Here is a tiny trained network, its code and every weight. The questions are about switching its units off for an input and a class, where a switched-off unit gives its printed mean instead of its output.

import numpy as np


def w(rows, s, z=0):
    codes = np.array(rows[::2]) - 128.0
    scale = np.full(codes.shape[1], s)
    scale[-1] = z or s
    return codes * scale


def f(y):
    return np.maximum(y, 0)


def log_softmax(a):
    a = a - a.max(-1, keepdims=True)
    return a - np.log(np.exp(a).sum(-1, keepdims=True))


def net(x, mask):
    res = np.array(x, float).reshape(1, 4) / 4 @ E
    y = f(res @ A[0][:, :-1].T + A[0][:, -1])
    res = res + np.where(mask, y, B[0][:, -1]) @ B[0][:, :-1]
    return log_softmax(res[-1] @ U[:, :-1].T + U[:, -1])


A, B = {}, {}
E = w([
[2,140,176,79,230],'x0',
[254,209,210,55,196],'x1',
[110,130,195,137,86],'x2',
[43,189,150,35,13],'x3',
],0.009)
A[0] = w([
[163,111,152,165,174,159],'n1',
[175,151,120,47,90,95],'n2',
[89,63,127,240,174,205],'n3',
[65,157,103,65,139,99],'n4',
[71,111,110,114,191,208],'n5',
[97,88,87,198,150,126],'n6',
[135,122,127,145,117,58],'n7',
[114,129,122,120,133,53],'n8',
[74,126,232,158,160,226],'n9',
[141,110,153,129,142,86],'n10',
[174,130,147,143,36,237],'n11',
[92,111,58,129,145,255],'n12',
[31,108,153,122,185,182],'n13',
[89,105,78,204,138,124],'n14',
[159,136,166,126,5,154],'n15',
[220,84,114,242,184,176],'n16',
],0.016,0.004)
B[0] = w([
[181,96,121,146,144,180],'n1',
[86,159,203,113,154,178],'n2',
[64,190,146,188,105,230],'n3',
[203,84,179,69,121,176],'n4',
[134,135,194,79,101,189],'n5',
[104,122,144,199,112,200],'n6',
[123,119,118,132,139,136],'n7',
[155,116,127,123,122,132],'n8',
[132,221,61,215,116,192],'n9',
[141,114,108,152,116,140],'n10',
[132,127,67,68,56,196],'n11',
[168,79,186,172,146,189],'n12',
[112,209,155,66,104,207],'n13',
[114,79,140,193,140,200],'n14',
[105,126,121,69,16,197],'n15',
[252,136,58,142,200,251],'n16',
],0.024,0.021)
U = w([
[141,45,133,57,183,2],'0',
[135,115,120,82,189,16],'1',
[191,209,197,1,70,203],'2',
[239,149,80,84,203,146],'3',
[104,58,143,117,81,145],'4',
[200,171,202,162,154,137],'5',
[167,122,238,38,196,139],'6',
[96,125,167,131,153,53],'7',
],0.01,0.0039)

Each question gives the input, the list of numbers given to net, and the class t.
The units are the neurons (one row each of A and B). Each row of codes is followed by its name. A weight is (code - 128) times the scale printed after its matrix; where a second scale follows, it is the last column's (A, B and U).
mask holds one flag per neuron, in row order. A switched-off neuron (its flag False) gives its mean, the last column of its row in B, instead of its output. The means were averaged over made-up inputs and are rounded, as every weight is.
A unit's drop is (log p(t) with every unit on - log p(t) with that unit switched off) / (log p(t) with every unit on - log p(t) with every unit switched off).
The circuit of an input: a set's keep is (log p(t) with only the set's units on - log p(t) with every unit switched off) / (log p(t) with every unit on - log p(t) with every unit switched off). Starting from the 12 units with the biggest drops (on a tie, the unit counted first), units are removed one at a time, each time the one whose removal leaves the highest keep (on an exact tie, the one counted first), for as long as the keep stays at least 0.8.
circuit, biggest first: the units of the circuit, biggest drop first
unit that matters most: the unit with the biggest drop
k most important neurons: the k neurons with the biggest drops, biggest first
drop of u: that unit's drop, to one decimal
input [5,3,0,-3], class 2: unit that matters most	n16
input [1,4,-5,1], class 6: circuit, biggest first	(n16, n15, n9, n3)
input [7,6,2,-5], class 3: 3 most important neurons	(n3, n6, n15)
input [6,8,2,-3], class 3: 3 most important neurons	(n3, n15, n6)
input [-6,-4,3,1], class 4: circuit, biggest first	(n13, n16)
input [-5,-7,7,5], class 4: circuit, biggest first	(n13, n16)
input [3,7,3,1], class 5: 2 most important neurons	(n15, n16)
input [5,1,-1,-3], class 2: 3 most important neurons	(n13, n14, n5)
input [-8,-8,6,4], class 4: 2 most important neurons	(n13, n14)
input [-2,-3,5,-7], class 3: 2 most important neurons	(n16, n2)
input [8,3,-5,-5], class 2: 2 most important neurons	(n13, n5)
input [-2,-2,4,-4], class 3: 2 most important neurons	(n16, n2)
input [-5,-3,1,0], class 4: drop of n5	0.1
input [8,-3,-8,-1], class 2: drop of n5	1.2
input [-2,0,-7,-4], class 3: drop of n16	1.5
input [5,4,-4,-8], class 3: circuit, biggest first	(n16)
input [-6,-3,-8,4], class 4: circuit, biggest first	(n13, n16)
